Here is a tiny trained network, its code and every weight. The questions are about switching its units off for an input and a target symbol, where a switched-off unit gives its printed mean instead of its output.

import numpy as np


def w(rows, s, z=0):
    codes = np.array(rows[::2]) - 128.0
    scale = np.full(codes.shape[1], s)
    scale[-1] = z or s
    return codes * scale


def f(y):
    return np.maximum(y, 0)


def softmax(a):
    e = np.exp(a - a.max(-1, keepdims=True))
    return e / e.sum(-1, keepdims=True)


def log_softmax(a):
    a = a - a.max(-1, keepdims=True)
    return a - np.log(np.exp(a).sum(-1, keepdims=True))


def net(x, mask):
    ids = ['βεζηπστψ'.index(c) for c in x.split()]
    T = len(ids)
    res = E[ids] + P[:T]
    u = 0
    for l in range(2):
        r = res
        for j in range(3):
            rows = slice(3 * j, 3 * j + 3)
            q, k, v = (r @ M[l][rows].T for M in (Q, K, V))
            z = softmax(np.where(np.tri(T) > 0, q @ k.T / 3**0.5, -1e9)) @ v
            o = O[l][rows]
            res = res + np.where(mask[u + j], z, o[:, -1]) @ o[:, :-1]
        u += 3
        y = f(res @ A[l][:, :-1].T + A[l][:, -1])
        res = res + np.where(mask[u : u + 4], y, B[l][:, -1]) @ B[l][:, :-1]
        u += 4
    return log_softmax(res[-1] @ U[:, :-1].T + U[:, -1])


Q, K, V, O, A, B = {}, {}, {}, {}, {}, {}
E = w([
[44,186,121],'β',
[126,125,219],'ε',
[142,122,251],'ζ',
[218,98,12],'η',
[159,134,56],'π',
[240,169,64],'σ',
[196,156,63],'τ',
[172,215,240],'ψ',
],0.011)
P = w([
[121,148,132],'0',
[87,182,179],'1',
[185,190,172],'2',
[202,160,198],'3',
[45,135,105],'4',
[227,122,113],'5',
[94,246,248],'6',
],0.012)
Q[0] = w([
[97,160,252],'0.h1',
[54,200,175],'0.h1',
[100,97,177],'0.h1',
[81,79,231],'0.h2',
[204,163,109],'0.h2',
[115,111,195],'0.h2',
[77,93,117],'0.h3',
[103,176,162],'0.h3',
[92,86,96],'0.h3',
],0.012)
K[0] = w([
[140,78,1],'0.h1',
[134,72,62],'0.h1',
[155,186,155],'0.h1',
[23,63,147],'0.h2',
[241,197,102],'0.h2',
[80,40,93],'0.h2',
[85,17,115],'0.h3',
[88,106,84],'0.h3',
[85,32,147],'0.h3',
],0.0096)
V[0] = w([
[76,158,127],'0.h1',
[98,96,140],'0.h1',
[138,133,20],'0.h1',
[136,75,152],'0.h2',
[173,182,154],'0.h2',
[67,92,153],'0.h2',
[90,155,68],'0.h3',
[121,49,245],'0.h3',
[141,156,94],'0.h3',
],0.013)
O[0] = w([
[61,92,59,111],'0.h1',
[115,77,136,69],'0.h1',
[254,128,122,105],'0.h1',
[221,178,49,88],'0.h2',
[175,131,127,254],'0.h2',
[169,141,20,33],'0.h2',
[125,153,57,86],'0.h3',
[9,255,156,83],'0.h3',
[152,133,73,160],'0.h3',
],0.0076,0.0079)
A[0] = w([
[171,41,42,36],'0.n1',
[88,79,133,2],'0.n2',
[130,50,51,56],'0.n3',
[2,223,129,255],'0.n4',
],0.0079,0.0065)
B[0] = w([
[137,113,192,142],'0.n1',
[125,67,113,128],'0.n2',
[152,249,91,131],'0.n3',
[177,123,120,254],'0.n4',
],0.016,0.0098)
Q[1] = w([
[125,175,45],'1.h1',
[114,149,106],'1.h1',
[84,93,254],'1.h1',
[136,79,82],'1.h2',
[152,155,213],'1.h2',
[237,173,113],'1.h2',
[50,152,244],'1.h3',
[177,136,115],'1.h3',
[160,42,183],'1.h3',
],0.0088)
K[1] = w([
[158,178,115],'1.h1',
[248,158,100],'1.h1',
[114,90,206],'1.h1',
[180,98,158],'1.h2',
[53,141,175],'1.h2',
[138,123,158],'1.h2',
[161,130,103],'1.h3',
[131,127,128],'1.h3',
[175,138,90],'1.h3',
],0.016)
V[1] = w([
[125,127,132],'1.h1',
[147,255,65],'1.h1',
[183,195,121],'1.h1',
[203,118,70],'1.h2',
[166,93,147],'1.h2',
[66,124,126],'1.h2',
[103,69,152],'1.h3',
[101,105,184],'1.h3',
[130,164,185],'1.h3',
],0.012)
O[1] = w([
[60,43,200,128],'1.h1',
[37,64,254,104],'1.h1',
[114,186,167,228],'1.h1',
[136,54,246,176],'1.h2',
[137,138,154,209],'1.h2',
[132,88,98,11],'1.h2',
[158,176,35,89],'1.h3',
[153,224,129,129],'1.h3',
[105,131,190,205],'1.h3',
],0.0091,0.012)
A[1] = w([
[198,124,135,218],'1.n1',
[190,24,117,71],'1.n2',
[78,74,254,164],'1.n3',
[164,122,189,2],'1.n4',
],0.0083,0.0031)
B[1] = w([
[50,119,88,192],'1.n1',
[104,151,15,144],'1.n2',
[183,98,127,250],'1.n3',
[79,155,6,213],'1.n4',
],0.012,0.022)
U = w([
[89,1,112,118],'β',
[126,74,190,99],'ε',
[94,174,233,122],'ζ',
[150,78,90,84],'η',
[118,67,98,19],'π',
[48,204,33,199],'σ',
[168,170,88,70],'τ',
[25,177,212,255],'ψ',
],0.0067,0.0055)

Each question gives the input, a string of symbols that net reads in full, and the target symbol t.
The units are the heads (3 rows each of Q, K, V and O) and the neurons (one row each of A and B). Each row of codes is followed by its name. A weight is (code - 128) times the scale printed after its matrix; where a second scale follows, it is the last column's (O, A, B and U).
mask holds one flag per unit, layer by layer, with each layer's heads first. A switched-off unit (its flag False) gives its mean, the last column of its rows in O or B, instead of its output. The means were averaged over made-up inputs and are rounded, as every weight is.
A unit's drop is (log p(t) with every unit on - log p(t) with that unit switched off) / (log p(t) with every unit on - log p(t) with every unit switched off).
The circuit of an input: a set's keep is (log p(t) with only the set's units on - log p(t) with every unit switched off) / (log p(t) with every unit on - log p(t) with every unit switched off). Starting from the 12 units with the biggest drops (on a tie, the unit counted first), units are removed one at a time, each time the one whose removal leaves the highest keep (on an exact tie, the one counted first), for as long as the keep stays at least 0.8.
circuit, biggest first: the units of the circuit, biggest drop first
k most important neurons: the k neurons with the biggest drops, biggest first
top k neurons in layer l: the k neurons of layer l with the biggest drops, biggest first
drop when u is switched off: that unit's drop, to one decimal
input ε ζ ζ β, target ζ: circuit, biggest first -> 0.n4, 0.h3, 1.h3
input ζ σ ζ ψ τ, target ζ: 3 most important neurons -> 0.n4, 1.n4, 1.n1
input ψ σ σ ζ σ η σ, target σ: circuit, biggest first -> 1.n1, 1.n3, 0.h1, 1.n4
input η σ σ σ σ η, target σ: 2 most important neurons -> 1.n4, 1.n2
input σ β σ η σ τ, target σ: most important neuron -> 0.n1
input β η σ, target β: 2 most important neurons -> 0.n3, 1.n3
input σ τ σ τ ε ψ, target σ: top 2 neurons in layer 0 -> 0.n4, 0.n3
input τ σ β ζ β, target ε: top 2 neurons in layer 0 -> 0.n3, 0.n1
input σ π τ τ β, target ε: circuit, biggest first -> 0.h3, 1.n3, 1.h2
input π ψ σ σ σ σ ζ, target σ: 2 most important neurons -> 1.n3, 1.n1
input ζ σ σ π σ ψ, target σ: 3 most important neurons -> 1.n3, 1.n1, 0.n4
input ζ ε σ σ π, target ψ: circuit, biggest first -> 1.n4, 0.h1
input ε ζ ζ ε ζ η, target ζ: circuit, biggest first -> 0.h3, 0.h2, 1.h1
input ψ ζ η, target ψ: 2 most important neurons -> 0.n4, 1.n4
input ψ ψ ζ ψ ψ π, target ζ: circuit, biggest first -> 0.h3, 1.h1, 1.h3
input β τ η, target β: most important neuron -> 0.n3
input β σ σ η, target σ: 3 most important neurons -> 0.n4, 0.n1, 1.n2
input σ σ ψ ε σ, target ψ: 2 most important neurons -> 1.n4, 1.n3
input ζ ε ζ ψ β σ, target ζ: 3 most important neurons -> 0.n4, 1.n1, 1.n2
input σ β σ β σ τ, target σ: 2 most important neurons -> 1.n3, 1.n2
input ζ ε σ ε, target σ: top 2 neurons in layer 1 -> 1.n3, 1.n1
input ζ σ σ ε σ, target ψ: 2 most important neurons -> 0.n4, 1.n4
input σ σ σ η ψ σ, target σ: top neuron in layer 0 -> 0.n1
input σ σ ψ τ, target ψ: top 2 neurons in layer 0 -> 0.n4, 0.n1
input ζ ψ σ ψ ζ, target ζ: top 3 neurons in layer 1 -> 1.n1, 1.n2, 1.n3
input β τ β, target β: top 2 neurons in layer 0 -> 0.n3, 0.n1
input η ζ ζ ψ σ β, target ζ: most important neuron -> 1.n1
input ψ ζ ψ σ ψ τ, target ψ: drop when 0.n4 is switched off -> -0.1
